Below is a small trained network, with its code and all its weights. Each question gives an input and a target symbol and asks what happens when units are switched off, that is, made to give their printed mean instead of their output.

import numpy as np


def w(rows, s, z=0):
    codes = np.array(rows[::2]) - 128.0
    scale = np.full(codes.shape[1], s)
    scale[-1] = z or s
    return codes * scale


def f(y):
    return np.maximum(y, 0)


def softmax(a):
    e = np.exp(a - a.max(-1, keepdims=True))
    return e / e.sum(-1, keepdims=True)


def log_softmax(a):
    a = a - a.max(-1, keepdims=True)
    return a - np.log(np.exp(a).sum(-1, keepdims=True))


def net(x, mask):
    ids = ['Ψαβεζημξπσ'.index(c) for c in x.split()]
    T = len(ids)
    res = E[ids] + P[:T]
    u = 0
    for l in range(2):
        r = res
        for j in range(2):
            rows = slice(3 * j, 3 * j + 3)
            q, k, v = (r @ M[l][rows].T for M in (Q, K, V))
            z = softmax(np.where(np.tri(T) > 0, q @ k.T / 3**0.5, -1e9)) @ v
            o = O[l][rows]
            res = res + np.where(mask[u + j], z, o[:, -1]) @ o[:, :-1]
        u += 2
        y = f(res @ A[l][:, :-1].T + A[l][:, -1])
        res = res + np.where(mask[u : u + 8], y, B[l][:, -1]) @ B[l][:, :-1]
        u += 8
    return log_softmax(res[-1] @ U[:, :-1].T + U[:, -1])


Q, K, V, O, A, B = {}, {}, {}, {}, {}, {}
E = w([
[128,162,173],'Ψ',
[54,151,109],'α',
[169,105,231],'β',
[6,131,157],'ε',
[166,150,144],'ζ',
[184,174,170],'η',
[100,159,60],'μ',
[140,88,119],'ξ',
[148,178,72],'π',
[167,158,110],'σ',
],0.017)
P = w([
[208,56,88],'0',
[149,237,194],'1',
[197,47,86],'2',
[115,192,215],'3',
[202,47,82],'4',
[95,169,227],'5',
[197,48,86],'6',
[82,152,237],'7',
[195,46,85],'8',
[72,134,248],'9',
[193,45,86],'10',
[62,123,255],'11',
[195,47,84],'12',
],0.0072)
Q[0] = w([
[151,215,197],'0.h1',
[84,154,48],'0.h1',
[121,104,1],'0.h1',
[151,112,156],'0.h2',
[168,183,177],'0.h2',
[79,87,92],'0.h2',
],0.0086)
K[0] = w([
[171,170,172],'0.h1',
[73,207,40],'0.h1',
[51,129,93],'0.h1',
[150,90,137],'0.h2',
[247,132,149],'0.h2',
[79,111,106],'0.h2',
],0.011)
V[0] = w([
[198,150,18],'0.h1',
[125,125,122],'0.h1',
[146,175,232],'0.h1',
[203,217,3],'0.h2',
[193,200,169],'0.h2',
[71,146,115],'0.h2',
],0.0046)
O[0] = w([
[72,46,172,50],'0.h1',
[122,126,128,121],'0.h1',
[206,180,167,232],'0.h1',
[200,253,120,4],'0.h2',
[80,183,120,145],'0.h2',
[161,87,189,125],'0.h2',
],0.0047,0.0013)
A[0] = w([
[149,113,60,111],'0.n1',
[161,51,8,180],'0.n2',
[122,118,125,94],'0.n3',
[119,187,209,36],'0.n4',
[120,146,55,114],'0.n5',
[218,113,35,144],'0.n6',
[81,150,120,254],'0.n7',
[106,208,132,66],'0.n8',
],0.011,0.0045)
B[0] = w([
[81,151,55,171],'0.n1',
[56,74,43,254],'0.n2',
[137,143,134,129],'0.n3',
[82,102,2,201],'0.n4',
[131,203,145,153],'0.n5',
[181,154,24,231],'0.n6',
[74,137,194,252],'0.n7',
[49,115,156,168],'0.n8',
],0.0077,0.0047)
Q[1] = w([
[207,133,105],'1.h1',
[166,253,117],'1.h1',
[183,174,154],'1.h1',
[126,172,106],'1.h2',
[118,72,178],'1.h2',
[82,108,75],'1.h2',
],0.0079)
K[1] = w([
[254,175,86],'1.h1',
[202,229,206],'1.h1',
[120,205,105],'1.h1',
[146,181,94],'1.h2',
[64,83,159],'1.h2',
[154,96,90],'1.h2',
],0.0069)
V[1] = w([
[201,239,141],'1.h1',
[138,153,111],'1.h1',
[66,133,205],'1.h1',
[131,174,182],'1.h2',
[1,132,148],'1.h2',
[191,133,136],'1.h2',
],0.0046)
O[1] = w([
[253,94,143,1],'1.h1',
[124,117,143,124],'1.h1',
[179,205,85,125],'1.h1',
[100,68,175,50],'1.h2',
[204,109,177,193],'1.h2',
[95,125,117,73],'1.h2',
],0.0044,0.0041)
A[1] = w([
[72,171,133,2],'1.n1',
[235,131,210,177],'1.n2',
[119,47,180,118],'1.n3',
[72,138,186,53],'1.n4',
[104,130,141,241],'1.n5',
[87,134,85,54],'1.n6',
[225,110,100,177],'1.n7',
[247,57,140,67],'1.n8',
],0.012,0.0071)
B[1] = w([
[174,176,142,169],'1.n1',
[94,251,109,186],'1.n2',
[140,89,125,171],'1.n3',
[192,107,79,200],'1.n4',
[117,108,184,255],'1.n5',
[104,176,130,203],'1.n6',
[195,100,144,195],'1.n7',
[148,38,195,153],'1.n8',
],0.014,0.0076)
U = w([
[125,247,145,147],'Ψ',
[41,144,168,181],'α',
[139,91,186,192],'β',
[90,2,184,142],'ε',
[183,55,122,124],'ζ',
[202,148,127,71],'η',
[89,182,84,2],'μ',
[111,63,78,170],'ξ',
[165,172,76,64],'π',
[181,121,89,119],'σ',
],0.014,0.0078)

Each question gives the input, a string of symbols that net reads in full, and the target symbol t.
The units are the heads (3 rows each of Q, K, V and O) and the neurons (one row each of A and B). Each row of codes is followed by its name. A weight is (code - 128) times the scale printed after its matrix; where a second scale follows, it is the last column's (O, A, B and U).
mask holds one flag per unit, layer by layer, with each layer's heads first. A switched-off unit (its flag False) gives its mean, the last column of its rows in O or B, instead of its output. The means were averaged over made-up inputs and are rounded, as every weight is.
A unit's drop is (log p(t) with every unit on - log p(t) with that unit switched off) / (log p(t) with every unit on - log p(t) with every unit switched off).
The circuit of an input: a set's keep is (log p(t) with only the set's units on - log p(t) with every unit switched off) / (log p(t) with every unit on - log p(t) with every unit switched off). Starting from the 12 units with the biggest drops (on a tie, the unit counted first), units are removed one at a time, each time the one whose removal leaves the highest keep (on an exact tie, the one counted first), for as long as the keep stays at least 0.8.
circuit, biggest first: the units of the circuit, biggest drop first
unit that matters most: the unit with the biggest drop
top k neurons: the k neurons with the biggest drops, biggest first
k most important neurons of layer l: the k neurons of layer l with the biggest drops, biggest first
heads that matter: for each layer, one digit per head in row order, 1 if its drop is at least 0.15 and else 0, layers parted by /
drop when u is switched off: that unit's drop, to one decimal
input β ξ Ψ ξ α ε η β μ η, target α: heads that matter -> 01 / 01
input β ξ ξ ξ μ, target μ: top neuron -> [1.n6]
input ξ β ξ ξ ζ ξ, target ε: 2 most important neurons of layer 1 -> [1.n2, 1.n6]
input β ξ ε α η Ψ ε, target ε: circuit, biggest first -> [1.n2, 0.h2]
input α ε α, target α: circuit, biggest first -> [1.n4, 1.n7]
input ξ α ξ ξ Ψ, target Ψ: circuit, biggest first -> [0.n2, 1.n2, 0.n4]
input α μ ζ π ζ ξ, target Ψ: top 4 neurons -> [0.n2, 1.n2, 0.n4, 0.n8]
input ξ ξ ε η ξ π ζ π ζ β, target Ψ: top 2 neurons -> [0.n2, 1.n2]
input Ψ η η, target η: heads that matter -> 00 / 10
input ε β Ψ ε ξ ξ α ξ Ψ, target Ψ: heads that matter -> 00 / 00
input α α ξ ε, target Ψ: 3 most important neurons of layer 0 -> [0.n4, 0.n7, 0.n8]
input π α η η η ξ ξ η ξ, target ξ: top 3 neurons -> [0.n2, 1.n2, 0.n6]
input ξ ξ Ψ ξ ζ ξ, target ε: heads that matter -> 10 / 11
input Ψ Ψ ξ ξ Ψ ξ ξ ε ξ μ η α, target Ψ: unit that matters most -> 1.h1
input α ξ η β μ ζ ζ, target ζ: heads that matter -> 00 / 10
input ε β η β ξ η η, target η: 4 most important neurons of layer 1 -> [1.n2, 1.n7, 1.n8, 1.n5]
input α ε ξ π Ψ ζ Ψ ζ ξ ξ ε, target ε: top 2 neurons -> [1.n2, 0.n2]
input Ψ α β ξ ξ Ψ ε μ ξ Ψ ε ε ζ, target ζ: 2 most important neurons of layer 1 -> [1.n7, 1.n8]
input ε ξ ξ β σ π ε ε ε ξ α Ψ α, target α: drop when 1.n4 is switched off -> 0.2
input ξ Ψ μ, target μ: drop when 1.n2 is switched off -> 0.0
input ε ζ π ξ, target Ψ: drop when 1.n8 is switched off -> 0.1
